Below are the code and all the weights of a small trained network. Each question names an input and a class and asks about switching units off, where a switched-off unit gives its printed mean instead of its output.

import numpy as np


def w(rows, s, z=0):
    codes = np.array(rows[::2]) - 128.0
    scale = np.full(codes.shape[1], s)
    scale[-1] = z or s
    return codes * scale


def norm(h):
    return h / np.sqrt((h * h).mean(-1, keepdims=True) + 1e-5)


def f(y):
    return np.maximum(y, 0)


def log_softmax(a):
    a = a - a.max(-1, keepdims=True)
    return a - np.log(np.exp(a).sum(-1, keepdims=True))


def net(x, mask):
    res = np.array(x, float).reshape(1, 7) / 4 @ E
    u = 0
    for l in range(2):
        y = f(norm(res) @ A[l][:, :-1].T + A[l][:, -1])
        res = res + np.where(mask[u : u + 6], y, B[l][:, -1]) @ B[l][:, :-1]
        u += 6
    return log_softmax(norm(res)[-1] @ U[:, :-1].T + U[:, -1])


A, B = {}, {}
E = w([
[114,36,46,185,86,92,254,60,132],'x0',
[139,129,124,163,81,118,116,90,151],'x1',
[155,169,137,56,111,130,47,172,197],'x2',
[115,143,154,215,51,97,121,100,129],'x3',
[90,123,130,170,110,122,150,90,105],'x4',
[160,159,131,111,94,104,67,129,180],'x5',
[87,140,197,118,165,155,149,172,71],'x6',
],0.0083)
A[0] = w([
[55,204,213,116,123,110,60,148,120,44],'0.n1',
[171,204,153,171,141,106,2,168,139,253],'0.n2',
[205,190,158,28,151,120,43,137,177,85],'0.n3',
[171,142,81,22,98,143,36,116,126,51],'0.n4',
[167,203,79,48,149,124,9,215,214,78],'0.n5',
[172,120,46,152,7,65,133,67,166,45],'0.n6',
],0.0066,0.0038)
B[0] = w([
[150,146,121,172,104,231,151,202,40,189],'0.n1',
[187,182,86,93,64,133,33,103,139,254],'0.n2',
[140,153,213,3,248,78,83,185,227,226],'0.n3',
[190,120,89,110,209,121,31,149,200,184],'0.n4',
[221,83,105,20,202,86,52,182,222,245],'0.n5',
[65,110,112,217,98,78,253,44,138,222],'0.n6',
],0.0062,0.008)
A[1] = w([
[99,62,137,197,78,195,157,122,39,69],'1.n1',
[148,211,201,171,23,188,53,156,43,105],'1.n2',
[172,182,127,110,82,221,90,179,54,80],'1.n3',
[214,201,122,88,68,183,91,90,121,1],'1.n4',
[52,242,219,165,115,96,72,165,94,60],'1.n5',
[125,67,32,216,43,3,158,39,203,44],'1.n6',
],0.0064,0.0061)
B[1] = w([
[120,119,70,43,129,178,95,196,207,185],'1.n1',
[50,154,160,226,59,156,115,97,46,171],'1.n2',
[90,107,127,157,87,79,170,15,111,161],'1.n3',
[64,203,24,213,118,220,66,50,188,144],'1.n4',
[159,169,224,183,78,103,7,124,58,150],'1.n5',
[254,78,109,233,19,57,218,2,244,255],'1.n6',
],0.0075,0.0082)
U = w([
[40,60,69,70,237,191,244,176,61,34],'0',
[161,71,59,214,50,37,224,23,217,181],'1',
[50,219,213,230,84,197,71,129,24,23],'2',
[191,227,204,18,204,103,14,217,247,253],'3',
],0.011,0.006)

Each question gives the input, the list of numbers given to net, and the class t.
The units are the neurons (one row each of A and B). Each row of codes is followed by its name. A weight is (code - 128) times the scale printed after its matrix; where a second scale follows, it is the last column's (A, B and U).
mask holds one flag per neuron, layer by layer. A switched-off neuron (its flag False) gives its mean, the last column of its row in B, instead of its output. The means were averaged over made-up inputs and are rounded, as every weight is.
A unit's drop is (log p(t) with every unit on - log p(t) with that unit switched off) / (log p(t) with every unit on - log p(t) with every unit switched off).
The circuit of an input: a set's keep is (log p(t) with only the set's units on - log p(t) with every unit switched off) / (log p(t) with every unit on - log p(t) with every unit switched off). Starting from all 12 units, units are removed one at a time, each time the one whose removal leaves the highest keep (on an exact tie, the one counted first), for as long as the keep stays at least 0.8.
units of the circuit, in order: the units of the circuit, biggest drop first
most important unit: the unit with the biggest drop
top k neurons: the k neurons with the biggest drops, biggest first
k most important neurons of layer l: the k neurons of layer l with the biggest drops, biggest first
drop of u: that unit's drop, to one decimal
input [-1,-1,1,-2,-1,-7,1], class 0: most important unit => 1.n6
input [4,2,6,6,5,-6,7], class 2: units of the circuit, in order => (0.n6; 1.n6)
input [4,-4,2,4,0,-3,4], class 0: top 3 neurons => (0.n2; 0.n6; 1.n6)
input [0,4,1,-2,-3,-7,6], class 0: top 2 neurons => (0.n2; 1.n6)
input [2,-3,1,7,4,-3,4], class 2: 3 most important neurons of layer 0 => (0.n5; 0.n6; 0.n4)
input [7,-3,-6,-8,3,-1,3], class 0: top 2 neurons => (1.n6; 0.n6)
input [2,6,-2,2,7,-6,7], class 0: top 2 neurons => (1.n6; 0.n6)
input [0,-5,-1,-2,2,8,-8], class 3: top 2 neurons => (0.n3; 0.n5)
input [8,-7,-3,-1,-4,-7,1], class 0: units of the circuit, in order => (0.n6; 1.n6)
input [0,-8,2,-1,1,-6,-3], class 0: drop of 1.n6 => 0.8
input [3,-7,-1,4,-4,5,7], class 2: drop of 0.n5 => 0.2
input [7,-6,-2,-1,5,1,7], class 0: drop of 1.n6 => 0.4
input [0,5,-2,-7,2,-3,1], class 0: drop of 1.n6 => 0.7
input [0,3,-3,-6,6,-8,-1], class 0: units of the circuit, in order => (1.n6)
